Below is a small trained network, with its code and all its weights. Each question gives an input and a class and asks what happens when units are switched off, that is, made to give their printed mean instead of their output.

import numpy as np


def w(rows, s, z=0):
    codes = np.array(rows[::2]) - 128.0
    scale = np.full(codes.shape[1], s)
    scale[-1] = z or s
    return codes * scale


def f(y):
    return y / 2 * (1 + np.tanh(0.7978845608 * (y + 0.044715 * y**3)))


def log_softmax(a):
    a = a - a.max(-1, keepdims=True)
    return a - np.log(np.exp(a).sum(-1, keepdims=True))


def net(x, mask):
    res = np.array(x, float).reshape(1, 8) / 4 @ E
    y = f(res @ A[0][:, :-1].T + A[0][:, -1])
    res = res + np.where(mask, y, B[0][:, -1]) @ B[0][:, :-1]
    return log_softmax(res[-1] @ U[:, :-1].T + U[:, -1])


A, B = {}, {}
E = w([
[124,189,67,178,102,143,123,178,130,125,185],'x0',
[175,177,174,96,49,182,165,84,180,231,146],'x1',
[80,114,191,181,152,52,102,87,201,160,99],'x2',
[188,185,123,26,36,114,29,159,83,2,61],'x3',
[55,160,103,152,122,243,102,110,103,114,101],'x4',
[129,144,85,102,76,118,92,161,181,140,176],'x5',
[254,229,152,172,125,127,29,107,125,127,138],'x6',
[135,208,118,141,117,121,198,179,138,102,96],'x7',
],0.0099)
A[0] = w([
[133,151,76,133,77,94,126,190,164,135,188,102],'N0',
[252,150,171,74,91,105,128,114,115,133,128,42],'N1',
[178,182,100,198,171,158,147,166,79,116,115,41],'N2',
[107,150,140,120,93,157,127,117,97,121,123,114],'N3',
[162,132,111,126,130,169,49,99,110,127,145,32],'N4',
[105,83,105,67,121,137,156,161,60,88,111,63],'N5',
[133,191,138,81,71,191,105,129,123,120,106,1],'N6',
[184,170,168,114,106,66,96,139,95,91,79,107],'N7',
],0.018,0.0029)
B[0] = w([
[72,149,79,107,110,121,110,176,185,134,175,202],'N0',
[249,87,133,116,129,123,167,125,132,182,143,250],'N1',
[129,180,167,134,134,121,164,83,64,104,185,204],'N2',
[126,135,122,149,129,160,123,131,139,128,84,166],'N3',
[137,88,144,147,127,162,43,142,116,156,155,198],'N4',
[110,100,108,102,142,146,166,153,71,114,122,221],'N5',
[136,161,129,127,108,175,121,102,158,129,58,227],'N6',
[130,148,125,136,138,63,110,123,147,78,95,250],'N7',
],0.016,0.021)
U = w([
[85,168,85,113,107,100,155,178,211,124,168,98],'0',
[238,123,135,88,114,93,148,127,176,158,123,120],'1',
[94,63,98,60,178,134,191,165,75,58,74,204],'2',
[135,206,166,189,161,142,164,89,89,93,186,67],'3',
[188,136,133,102,157,2,76,138,144,10,66,32],'4',
[147,87,149,173,155,151,6,129,117,116,151,64],'5',
[170,203,126,103,67,204,123,104,158,94,39,134],'6',
[12,12,241,224,207,93,233,53,219,231,101,253],'7',
],0.008,0.0029)

Each question gives the input, the list of numbers given to net, and the class t.
The units are the neurons (one row each of A and B). Each row of codes is followed by its name. A weight is (code - 128) times the scale printed after its matrix; where a second scale follows, it is the last column's (A, B and U).
mask holds one flag per neuron, in row order. A switched-off neuron (its flag False) gives its mean, the last column of its row in B, instead of its output. The means were averaged over made-up inputs and are rounded, as every weight is.
A unit's drop is (log p(t) with every unit on - log p(t) with that unit switched off) / (log p(t) with every unit on - log p(t) with every unit switched off).
The circuit of an input: a set's keep is (log p(t) with only the set's units on - log p(t) with every unit switched off) / (log p(t) with every unit on - log p(t) with every unit switched off). Starting from all 8 units, units are removed one at a time, each time the one whose removal leaves the highest keep (on an exact tie, the one counted first), for as long as the keep stays at least 0.8.
units of the circuit, in order: the units of the circuit, biggest drop first
k most important neurons: the k neurons with the biggest drops, biggest first
drop of u: that unit's drop, to one decimal
input [-7,-7,-3,-4,8,-5,6,7], class 3: most important neuron => N2
input [-2,3,6,5,-3,4,-8,3], class 2: 3 most important neurons => N1, N7, N5
input [-5,-5,-2,-2,-8,-4,7,-7], class 1: 2 most important neurons => N1, N4
input [4,1,1,-1,-1,-8,3,-6], class 5: units of the circuit, in order => N1, N4
input [-1,4,2,-1,3,-2,-1,1], class 7: 2 most important neurons => N6, N1
input [7,7,-7,-7,8,1,-7,0], class 0: 2 most important neurons => N0, N1
input [0,-8,3,0,6,4,6,1], class 5: 2 most important neurons => N4, N5
input [2,-3,8,2,7,-2,-2,-2], class 7: 2 most important neurons => N7, N5
input [6,-4,-1,-3,-6,6,0,8], class 0: drop of N0 => 1.9
input [0,-8,-5,-1,8,6,3,-2], class 5: drop of N4 => 5.2
input [4,-4,6,-7,-5,5,7,3], class 0: drop of N0 => 1.0
